Here is a tiny trained network, its code and every weight. The questions are about switching its units off for an input and a class, where a switched-off unit gives its printed mean instead of its output.

import numpy as np


def w(rows, s, z=0):
    codes = np.array(rows[::2]) - 128.0
    scale = np.full(codes.shape[1], s)
    scale[-1] = z or s
    return codes * scale


def f(y):
    return y / 2 * (1 + np.tanh(0.7978845608 * (y + 0.044715 * y**3)))


def log_softmax(a):
    a = a - a.max(-1, keepdims=True)
    return a - np.log(np.exp(a).sum(-1, keepdims=True))


def net(x, mask):
    res = np.array(x, float).reshape(1, 5) / 4 @ E
    y = f(res @ A[0][:, :-1].T + A[0][:, -1])
    res = res + np.where(mask, y, B[0][:, -1]) @ B[0][:, :-1]
    return log_softmax(res[-1] @ U[:, :-1].T + U[:, -1])


A, B = {}, {}
E = w([
[84,41,78,104,98,8,122,61,120,76,154],'x0',
[208,128,61,171,67,118,95,191,40,184,65],'x1',
[218,83,136,35,170,175,71,76,136,187,181],'x2',
[103,106,136,121,90,138,124,130,140,166,133],'x3',
[126,119,124,132,122,134,120,134,134,127,132],'x4',
],0.014)
A[0] = w([
[55,51,130,145,190,31,81,58,136,117,157,218],'N0',
[52,198,118,154,111,144,203,201,175,94,118,253],'N1',
[61,126,143,209,144,70,166,144,170,102,120,169],'N2',
[178,75,44,133,64,58,74,73,52,123,122,103],'N3',
[100,146,164,109,171,179,173,107,210,103,169,199],'N4',
[218,110,155,41,162,111,8,100,156,164,176,223],'N5',
[79,144,97,180,67,78,166,159,96,87,92,198],'N6',
],0.012,0.0066)
B[0] = w([
[174,77,83,52,96,164,231,75,177,29,109,250],'N0',
[57,235,136,198,48,77,79,78,133,131,145,246],'N1',
[163,98,114,105,10,112,189,125,188,46,119,221],'N2',
[43,192,65,151,109,108,168,202,129,167,186,201],'N3',
[89,176,168,70,152,168,126,138,180,107,162,226],'N4',
[90,151,113,115,166,177,172,153,166,163,189,231],'N5',
[172,91,133,165,84,65,119,184,105,137,75,227],'N6',
],0.013,0.026)
U = w([
[24,197,106,136,105,45,145,102,178,75,254,144],'0',
[178,66,157,101,79,106,177,51,186,37,75,25],'1',
[91,140,220,59,220,182,66,65,178,94,194,106],'2',
[165,17,65,32,211,141,166,44,157,81,184,56],'3',
[145,197,116,212,100,111,38,152,37,164,92,191],'4',
[120,41,75,107,108,23,158,220,59,78,69,3],'5',
[193,187,98,127,183,207,99,199,68,191,167,230],'6',
],0.011,0.0064)

Each question gives the input, the list of numbers given to net, and the class t.
The units are the neurons (one row each of A and B). Each row of codes is followed by its name. A weight is (code - 128) times the scale printed after its matrix; where a second scale follows, it is the last column's (A, B and U).
mask holds one flag per neuron, in row order. A switched-off neuron (its flag False) gives its mean, the last column of its row in B, instead of its output. The means were averaged over made-up inputs and are rounded, as every weight is.
A unit's drop is (log p(t) with every unit on - log p(t) with that unit switched off) / (log p(t) with every unit on - log p(t) with every unit switched off).
The circuit of an input: a set's keep is (log p(t) with only the set's units on - log p(t) with every unit switched off) / (log p(t) with every unit on - log p(t) with every unit switched off). Starting from all 7 units, units are removed one at a time, each time the one whose removal leaves the highest keep (on an exact tie, the one counted first), for as long as the keep stays at least 0.8.
circuit, biggest first: the units of the circuit, biggest drop first
most important unit: the unit with the biggest drop
top k neurons: the k neurons with the biggest drops, biggest first
drop when u is switched off: that unit's drop, to one decimal
input [8,1,-7,-1,6], class 5: most important unit -> N6
input [-2,2,7,-7,-6], class 6: circuit, biggest first -> N0, N1
input [-6,1,-8,-1,-4], class 4: circuit, biggest first -> N6, N0
input [0,5,4,8,1], class 6: circuit, biggest first -> N1, N0
input [0,2,6,-5,-8], class 6: circuit, biggest first -> N1, N0
input [-2,4,0,7,-6], class 4: top 4 neurons -> N0, N5, N2, N4
input [8,8,0,4,-5], class 5: top 2 neurons -> N1, N6
input [0,1,2,6,0], class 6: circuit, biggest first -> N0, N1, N2
input [-1,3,7,0,8], class 6: top 2 neurons -> N1, N0
input [-2,1,7,7,7], class 6: circuit, biggest first -> N0, N1
input [6,3,0,1,1], class 5: top 3 neurons -> N1, N4, N5
input [1,-6,-8,5,-2], class 1: top 2 neurons -> N2, N3
input [1,-6,3,7,4], class 3: top 2 neurons -> N1, N0
input [2,-7,-1,-2,-1], class 1: circuit, biggest first -> N0
input [0,-6,4,4,-3], class 2: top 2 neurons -> N4, N2
input [6,-6,1,-3,8], class 3: top 2 neurons -> N1, N6
input [4,0,-7,-2,1], class 1: top 2 neurons -> N2, N0
input [2,4,0,5,3], class 5: top 2 neurons -> N1, N4
input [8,0,-7,-1,-6], class 1: top 2 neurons -> N0, N2
input [-4,5,-7,-3,-6], class 4: most important unit -> N1
input [-6,2,6,4,-1], class 6: drop when N0 is switched off -> 0.3
input [-7,6,-5,-2,1], class 4: drop when N3 is switched off -> 0.0
input [-3,1,-4,2,-1], class 4: drop when N5 is switched off -> 0.1
input [-8,2,4,4,2], class 6: drop when N0 is switched off -> 0.2
